Below are the code and all the weights of a small trained network. Each question names an input and a target symbol and asks about switching units off, where a switched-off unit gives its printed mean instead of its output.

import numpy as np


def w(rows, s, z=0):
    codes = np.array(rows[::2]) - 128.0
    scale = np.full(codes.shape[1], s)
    scale[-1] = z or s
    return codes * scale


def f(y):
    return y / 2 * (1 + np.tanh(0.7978845608 * (y + 0.044715 * y**3)))


def softmax(a):
    e = np.exp(a - a.max(-1, keepdims=True))
    return e / e.sum(-1, keepdims=True)


def log_softmax(a):
    a = a - a.max(-1, keepdims=True)
    return a - np.log(np.exp(a).sum(-1, keepdims=True))


def net(x, mask):
    ids = ['αβγεξσφψω'.index(c) for c in x.split()]
    T = len(ids)
    res = E[ids] + P[:T]
    q, k, v = (res @ M[0].T for M in (Q, K, V))
    z = softmax(np.where(np.tri(T) > 0, q @ k.T / 2**0.5, -1e9)) @ v
    res = res + np.where(mask[0], z, O[0][:, -1]) @ O[0][:, :-1]
    y = f(res @ A[0][:, :-1].T + A[0][:, -1])
    res = res + np.where(mask[1:25], y, B[0][:, -1]) @ B[0][:, :-1]
    return log_softmax(res[-1] @ U[:, :-1].T + U[:, -1])


Q, K, V, O, A, B = {}, {}, {}, {}, {}, {}
E = w([
[170,67,109],'α',
[197,68,113],'β',
[29,174,150],'γ',
[11,186,121],'ε',
[158,100,118],'ξ',
[61,190,253],'σ',
[139,31,167],'φ',
[151,70,64],'ψ',
[142,74,61],'ω',
],0.017)
P = w([
[182,204,136],'0',
[39,60,149],'1',
[152,92,151],'2',
[119,245,134],'3',
[27,69,152],'4',
[183,97,150],'5',
[98,236,109],'6',
[25,77,163],'7',
[193,96,151],'8',
[77,223,78],'9',
[33,82,176],'10',
[199,98,160],'11',
],0.012)
Q[0] = w([
[127,177,126],'h1',
[2,115,107],'h1',
],0.0086)
K[0] = w([
[190,63,167],'h1',
[190,187,2],'h1',
],0.0066)
V[0] = w([
[156,126,248],'h1',
[103,48,107],'h1',
],0.012)
O[0] = w([
[146,169,255,103],'h1',
[80,68,109,251],'h1',
],0.0085,0.0018)
A[0] = w([
[152,84,150,133],'n1',
[138,131,132,135],'n2',
[131,158,107,68],'n3',
[76,96,188,228],'n4',
[211,31,120,50],'n5',
[131,134,125,114],'n6',
[100,150,154,68],'n7',
[143,197,121,124],'n8',
[130,122,128,127],'n9',
[181,188,91,103],'n10',
[122,113,92,73],'n11',
[104,6,147,146],'n12',
[60,138,89,162],'n13',
[83,161,137,191],'n14',
[74,49,129,96],'n15',
[73,122,163,43],'n16',
[152,132,127,71],'n17',
[152,86,165,175],'n18',
[186,158,153,178],'n19',
[171,140,126,52],'n20',
[112,87,173,56],'n21',
[173,219,47,130],'n22',
[172,109,133,253],'n23',
[102,148,130,94],'n24',
],0.016,0.0052)
B[0] = w([
[150,137,105,167],'n1',
[125,128,125,128],'n2',
[163,127,134,124],'n3',
[27,158,111,219],'n4',
[75,224,252,215],'n5',
[128,130,133,124],'n6',
[171,105,87,145],'n7',
[144,88,135,142],'n8',
[127,125,131,130],'n9',
[82,150,134,135],'n10',
[169,95,131,142],'n11',
[153,67,65,251],'n12',
[145,114,171,199],'n13',
[108,148,143,176],'n14',
[200,154,170,211],'n15',
[225,83,77,159],'n16',
[157,125,125,122],'n17',
[135,152,87,178],'n18',
[97,127,110,152],'n19',
[162,142,125,126],'n20',
[197,132,174,154],'n21',
[103,126,69,154],'n22',
[116,66,41,177],'n23',
[134,106,69,139],'n24',
],0.023,0.014)
U = w([
[143,181,125,31],'α',
[130,233,167,130],'β',
[74,96,164,40],'γ',
[52,113,254,254],'ε',
[52,36,109,123],'ξ',
[61,162,56,180],'σ',
[179,187,36,122],'φ',
[132,77,166,125],'ψ',
[125,48,165,140],'ω',
],0.0072,0.006)

Each question gives the input, a string of symbols that net reads in full, and the target symbol t.
The units are the heads (2 rows each of Q, K, V and O) and the neurons (one row each of A and B). Each row of codes is followed by its name. A weight is (code - 128) times the scale printed after its matrix; where a second scale follows, it is the last column's (O, A, B and U).
mask holds one flag per unit, heads first, then neurons. A switched-off unit (its flag False) gives its mean, the last column of its rows in O or B, instead of its output. The means were averaged over made-up inputs and are rounded, as every weight is.
A unit's drop is (log p(t) with every unit on - log p(t) with that unit switched off) / (log p(t) with every unit on - log p(t) with every unit switched off).
The circuit of an input: a set's keep is (log p(t) with only the set's units on - log p(t) with every unit switched off) / (log p(t) with every unit on - log p(t) with every unit switched off). Starting from the 12 units with the biggest drops (on a tie, the unit counted first), units are removed one at a time, each time the one whose removal leaves the highest keep (on an exact tie, the one counted first), for as long as the keep stays at least 0.8.
circuit, biggest first: the units of the circuit, biggest drop first
top k neurons: the k neurons with the biggest drops, biggest first
drop of u: that unit's drop, to one decimal
input ε σ α ω ξ ξ ω φ φ, target σ: top neuron : n23
input α ψ α φ, target σ: circuit, biggest first : n13, n15
input σ σ ψ α, target σ: circuit, biggest first : n5, n15, n12
input β ω γ σ ξ α ε ω α ω β φ, target β: circuit, biggest first : n5, n18
input ξ β ω ε α ε α ξ ψ α β φ, target β: circuit, biggest first : n5, n18, n1
input ψ φ σ β ω φ ω, target ξ: top 4 neurons : n5, n15, n18, n22
input ω ω ω α ξ, target ω: top 2 neurons : n12, n15
input ε ψ α, target ε: top 2 neurons : n5, n16
input ω β ξ ξ β ξ ψ ω, target ψ: top 2 neurons : n15, n12
input φ φ ψ ε σ φ α γ α, target σ: top 4 neurons : n23, n18, n15, n13
input γ γ γ σ ξ ψ σ γ α ε ε σ, target σ: top 3 neurons : n5, n4, n15
input β α ε α φ β γ ω, target ω: top 3 neurons : n15, n12, n5
input φ φ γ ω ε γ φ ψ ε ψ, target ξ: top 4 neurons : n5, n15, n22, n18
input σ ω β ξ, target σ: circuit, biggest first : n15
input ω ω ω ξ ε α ε φ σ α, target ξ: circuit, biggest first : n5, n15
input σ ψ ε ω ε, target ω: circuit, biggest first : n13, n16
input ψ ψ σ, target σ: circuit, biggest first : n5, n4
input ε ω α ω γ, target ω: top 2 neurons : n5, n16
input ψ ε β φ ω γ ε β ξ σ ω β, target ε: top 2 neurons : n5, n15
input φ γ φ ω α α ψ ξ ω ψ ω ε, target ε: circuit, biggest first : n12
input φ α γ ε α ε ξ ω γ γ σ ξ, target σ: top 4 neurons : n23, n15, n18, n19
input ε α ψ ε, target ξ: circuit, biggest first : n5, n8
input σ ω ε ω ψ, target ω: drop of n12 : 1.2
